Here is a tiny trained network, its code and every weight. The questions are about switching its units off for an input and a class, where a switched-off unit gives its printed mean instead of its output.

import numpy as np


def w(rows, s, z=0):
    codes = np.array(rows[::2]) - 128.0
    scale = np.full(codes.shape[1], s)
    scale[-1] = z or s
    return codes * scale


def norm(h):
    return h / np.sqrt((h * h).mean(-1, keepdims=True) + 1e-5)


def f(y):
    return y / 2 * (1 + np.tanh(0.7978845608 * (y + 0.044715 * y**3)))


def log_softmax(a):
    a = a - a.max(-1, keepdims=True)
    return a - np.log(np.exp(a).sum(-1, keepdims=True))


def net(x, mask):
    res = np.array(x, float).reshape(1, 4) / 4 @ E
    u = 0
    for l in range(3):
        y = f(norm(res) @ A[l][:, :-1].T + A[l][:, -1])
        res = res + np.where(mask[u : u + 7], y, B[l][:, -1]) @ B[l][:, :-1]
        u += 7
    return log_softmax(norm(res)[-1] @ U[:, :-1].T + U[:, -1])


A, B = {}, {}
E = w([
[4,46,122],'x0',
[129,129,128],'x1',
[128,129,129],'x2',
[129,98,242],'x3',
],0.0026)
A[0] = w([
[215,142,252,220],'L0N0',
[211,137,15,235],'L0N1',
[130,106,124,21],'L0N2',
[54,113,35,139],'L0N3',
[71,23,65,199],'L0N4',
[86,84,57,116],'L0N5',
[249,187,17,2],'L0N6',
],0.0044,0.0017)
B[0] = w([
[240,119,87,254],'L0N0',
[2,104,114,253],'L0N1',
[70,146,184,93],'L0N2',
[159,94,73,201],'L0N3',
[132,130,54,229],'L0N4',
[111,65,98,165],'L0N5',
[22,217,189,218],'L0N6',
],0.0041,0.0022)
A[1] = w([
[9,123,139,40],'L1N0',
[2,132,142,11],'L1N1',
[46,122,97,46],'L1N2',
[157,145,105,67],'L1N3',
[115,111,137,102],'L1N4',
[160,102,110,57],'L1N5',
[109,152,195,92],'L1N6',
],0.0047,0.0012)
B[1] = w([
[210,255,188,254],'L1N0',
[206,215,164,244],'L1N1',
[242,90,104,243],'L1N2',
[129,110,174,100],'L1N3',
[132,168,115,114],'L1N4',
[85,126,168,101],'L1N5',
[75,120,71,90],'L1N6',
],0.0038,0.0008)
A[2] = w([
[101,207,108,244],'L2N0',
[227,145,155,109],'L2N1',
[157,32,148,210],'L2N2',
[106,115,21,81],'L2N3',
[76,23,186,196],'L2N4',
[2,113,96,2],'L2N5',
[192,131,175,38],'L2N6',
],0.0065,0.00049)
B[2] = w([
[105,164,69,217],'L2N0',
[144,92,146,203],'L2N1',
[95,249,107,235],'L2N2',
[104,95,189,250],'L2N3',
[113,225,45,212],'L2N4',
[253,100,209,199],'L2N5',
[191,84,109,165],'L2N6',
],0.0048,0.0021)
U = w([
[91,226,98,227],'0',
[226,94,164,237],'1',
[109,99,166,2],'2',
[94,99,188,10],'3',
[96,96,177,17],'4',
[102,105,178,5],'5',
[77,5,80,216],'6',
],0.016,0.0054)

Each question gives the input, the list of numbers given to net, and the class t.
The units are the neurons (one row each of A and B). Each row of codes is followed by its name. A weight is (code - 128) times the scale printed after its matrix; where a second scale follows, it is the last column's (A, B and U).
mask holds one flag per neuron, layer by layer. A switched-off neuron (its flag False) gives its mean, the last column of its row in B, instead of its output. The means were averaged over made-up inputs and are rounded, as every weight is.
A unit's drop is (log p(t) with every unit on - log p(t) with that unit switched off) / (log p(t) with every unit on - log p(t) with every unit switched off).
The circuit of an input: a set's keep is (log p(t) with only the set's units on - log p(t) with every unit switched off) / (log p(t) with every unit on - log p(t) with every unit switched off). Starting from the 12 units with the biggest drops (on a tie, the unit counted first), units are removed one at a time, each time the one whose removal leaves the highest keep (on an exact tie, the one counted first), for as long as the keep stays at least 0.8.
units of the circuit, in order: the units of the circuit, biggest drop first
top k neurons: the k neurons with the biggest drops, biggest first
top k neurons in layer l: the k neurons of layer l with the biggest drops, biggest first
drop of u: that unit's drop, to one decimal
input [1,7,3,-7], class 6: top 4 neurons in layer 2	(L2N2, L2N4, L2N3, L2N5)
input [8,6,-7,6], class 0: units of the circuit, in order	(L2N4)
input [3,8,5,0], class 6: top 2 neurons	(L0N4, L2N3)
input [8,8,0,1], class 0: top 3 neurons	(L2N4, L0N1, L0N6)
input [8,8,4,1], class 0: top 4 neurons	(L2N4, L0N6, L0N1, L2N2)
input [7,1,7,2], class 0: top 2 neurons	(L0N6, L2N4)
input [3,4,2,-1], class 6: top 3 neurons	(L0N4, L0N6, L2N3)
input [0,-8,8,2], class 1: top 2 neurons	(L0N0, L0N1)
input [3,-1,4,3], class 0: top 2 neurons	(L0N6, L0N1)
input [4,-1,-4,7], class 0: drop of L0N5	0.0
input [2,-2,3,0], class 6: drop of L0N6	0.1
input [8,6,4,2], class 0: drop of L2N4	1.0
input [8,7,5,8], class 0: drop of L2N4	0.6
